Here is a tiny trained network, its code and every weight. The questions are about switching its units off for an input and a target symbol, where a switched-off unit gives its printed mean instead of its output.

import numpy as np


def w(rows, s, z=0):
    codes = np.array(rows[::2]) - 128.0
    scale = np.full(codes.shape[1], s)
    scale[-1] = z or s
    return codes * scale


def softmax(a):
    e = np.exp(a - a.max(-1, keepdims=True))
    return e / e.sum(-1, keepdims=True)


def log_softmax(a):
    a = a - a.max(-1, keepdims=True)
    return a - np.log(np.exp(a).sum(-1, keepdims=True))


def net(x, mask):
    ids = ['αβδεζηθλμξπστφψω'.index(c) for c in x.split()]
    T = len(ids)
    res = E[ids] + P[:T]
    u = 0
    for l in range(3):
        r = res
        for j in range(3):
            rows = slice(2 * j, 2 * j + 2)
            q, k, v = (r @ M[l][rows].T for M in (Q, K, V))
            z = softmax(np.where(np.tri(T) > 0, q @ k.T / 2**0.5, -1e9)) @ v
            o = O[l][rows]
            res = res + np.where(mask[u + j], z, o[:, -1]) @ o[:, :-1]
        u += 3
    return log_softmax(res[-1] @ U[:, :-1].T + U[:, -1])


Q, K, V, O = {}, {}, {}, {}
E = w([
[129,149,141],'α',
[118,152,150],'β',
[137,167,135],'δ',
[128,155,142],'ε',
[124,143,139],'ζ',
[114,155,139],'η',
[124,144,143],'θ',
[125,143,144],'λ',
[124,144,144],'μ',
[95,169,164],'ξ',
[156,188,118],'π',
[138,168,135],'σ',
[105,88,174],'τ',
[76,76,201],'φ',
[66,250,34],'ψ',
[249,86,100],'ω',
],0.021)
P = w([
[183,162,147],'0',
[209,137,224],'1',
[178,123,238],'2',
[115,85,186],'3',
[145,101,159],'4',
[133,77,134],'5',
[155,96,127],'6',
[142,58,97],'7',
[143,49,72],'8',
[137,41,66],'9',
[146,3,10],'10',
[131,8,33],'11',
[143,88,107],'12',
],0.0031)
Q[0] = w([
[110,154,42],'0.h0',
[121,134,12],'0.h0',
[143,89,8],'0.h1',
[140,101,204],'0.h1',
[255,99,161],'0.h2',
[62,218,196],'0.h2',
],0.0049)
K[0] = w([
[75,217,144],'0.h0',
[79,183,198],'0.h0',
[120,153,126],'0.h1',
[93,170,101],'0.h1',
[106,204,99],'0.h2',
[164,29,2],'0.h2',
],0.0085)
V[0] = w([
[152,148,85],'0.h0',
[247,188,140],'0.h0',
[41,212,172],'0.h1',
[126,139,200],'0.h1',
[254,106,111],'0.h2',
[167,76,138],'0.h2',
],0.0086)
O[0] = w([
[254,24,51,139],'0.h0',
[84,100,50,254],'0.h0',
[146,148,235,126],'0.h1',
[161,183,188,167],'0.h1',
[144,55,49,210],'0.h2',
[146,108,87,143],'0.h2',
],0.0057,0.005)
Q[1] = w([
[15,156,100],'1.h0',
[105,93,90],'1.h0',
[197,91,86],'1.h1',
[10,189,92],'1.h1',
[138,125,104],'1.h2',
[135,142,153],'1.h2',
],0.012)
K[1] = w([
[28,243,2],'1.h0',
[20,158,138],'1.h0',
[138,97,112],'1.h1',
[43,218,61],'1.h1',
[105,145,139],'1.h2',
[232,207,167],'1.h2',
],0.0089)
V[1] = w([
[135,129,91],'1.h0',
[70,158,95],'1.h0',
[254,88,150],'1.h1',
[126,103,144],'1.h1',
[156,100,129],'1.h2',
[225,26,81],'1.h2',
],0.0068)
O[1] = w([
[155,145,137,142],'1.h0',
[254,171,214,108],'1.h0',
[43,103,83,254],'1.h1',
[76,127,127,118],'1.h1',
[124,222,69,135],'1.h2',
[111,149,201,156],'1.h2',
],0.0087,0.0039)
Q[2] = w([
[25,70,213],'2.h0',
[239,160,104],'2.h0',
[186,51,115],'2.h1',
[64,76,116],'2.h1',
[119,143,81],'2.h2',
[78,37,2],'2.h2',
],0.0095)
K[2] = w([
[26,58,163],'2.h0',
[99,175,111],'2.h0',
[138,46,49],'2.h1',
[107,175,131],'2.h1',
[120,49,74],'2.h2',
[106,134,7],'2.h2',
],0.011)
V[2] = w([
[88,181,41],'2.h0',
[182,2,119],'2.h0',
[163,42,16],'2.h1',
[225,228,64],'2.h1',
[52,246,192],'2.h2',
[46,29,149],'2.h2',
],0.0076)
O[2] = w([
[33,205,2,156],'2.h0',
[215,50,197,127],'2.h0',
[102,214,217,202],'2.h1',
[39,223,65,118],'2.h1',
[43,178,203,2],'2.h2',
[223,125,177,186],'2.h2',
],0.0069,0.0082)
U = w([
[97,100,100,70],'α',
[138,138,144,83],'β',
[51,110,47,70],'δ',
[66,103,97,132],'ε',
[121,114,120,85],'ζ',
[110,153,131,114],'η',
[110,103,116,89],'θ',
[105,102,121,118],'λ',
[84,90,117,136],'μ',
[107,182,199,213],'ξ',
[49,129,28,161],'π',
[77,123,79,122],'σ',
[147,86,186,158],'τ',
[247,132,249,158],'φ',
[143,251,81,2],'ψ',
[208,1,8,152],'ω',
],0.0081,0.011)

Each question gives the input, a string of symbols that net reads in full, and the target symbol t.
The units are the heads (2 rows each of Q, K, V and O). Each row of codes is followed by its name. A weight is (code - 128) times the scale printed after its matrix; where a second scale follows, it is the last column's (O and U).
mask holds one flag per head, layer by layer. A switched-off head (its flag False) gives its mean, the last column of its rows in O, instead of its output. The means were averaged over made-up inputs and are rounded, as every weight is.
A unit's drop is (log p(t) with every unit on - log p(t) with that unit switched off) / (log p(t) with every unit on - log p(t) with every unit switched off).
The circuit of an input: a set's keep is (log p(t) with only the set's units on - log p(t) with every unit switched off) / (log p(t) with every unit on - log p(t) with every unit switched off). Starting from all 9 units, units are removed one at a time, each time the one whose removal leaves the highest keep (on an exact tie, the one counted first), for as long as the keep stays at least 0.8.
units of the circuit, in order: the units of the circuit, biggest drop first
most important unit: the unit with the biggest drop
heads that matter: for each layer, one digit per head in row order, 1 if its drop is at least 0.15 and else 0, layers parted by /
input ξ π λ ψ, target ψ: units of the circuit, in order : (1.h1, 2.h0)
input ψ ω η φ π π φ η ξ π ω π, target π: heads that matter : 001 / 000 / 110
input η ε ξ φ η, target φ: units of the circuit, in order : (0.h1, 2.h0)
input ξ ξ φ λ δ ω ξ ξ, target ω: heads that matter : 011 / 001 / 010
input ω ε ω φ λ, target ω: heads that matter : 011 / 010 / 001
input μ μ ζ ω δ ξ η α π π ω φ, target ω: most important unit : 0.h0
input ω ζ ε θ φ ω ω θ, target ω: units of the circuit, in order : (2.h2, 0.h2)
input ω ω σ, target ω: heads that matter : 001 / 010 / 001
input α φ ξ, target φ: heads that matter : 000 / 000 / 100
input π ω λ ω ξ ω ω π φ, target ω: units of the circuit, in order : (2.h2, 0.h0)
input β ε ω ω τ ω ξ, target ω: heads that matter : 001 / 000 / 001
input ξ τ ω π σ ω φ δ, target ω: units of the circuit, in order : (2.h2, 1.h1, 1.h0)
input δ ξ ξ φ ω π ω μ, target ω: units of the circuit, in order : (2.h2, 1.h1, 0.h1, 2.h1)
input ω ψ α φ, target φ: heads that matter : 010 / 100 / 100
input τ ξ ω ε ξ ξ ε ω ω ω α, target ω: units of the circuit, in order : (2.h2, 1.h1)
input μ φ ψ, target ψ: most important unit : 2.h0
input μ π ξ ω ω π, target ω: heads that matter : 000 / 110 / 001
input π μ ω β, target ω: units of the circuit, in order : (0.h2, 2.h2, 1.h1, 0.h0)
input θ δ π ξ ω δ ζ σ φ α τ, target φ: units of the circuit, in order : (2.h0, 0.h2)
input τ ω ω π μ, target ω: units of the circuit, in order : (2.h2, 0.h1)
input δ α ε ω ψ τ α ε θ π ξ, target ξ: units of the circuit, in order : (1.h0, 2.h2)
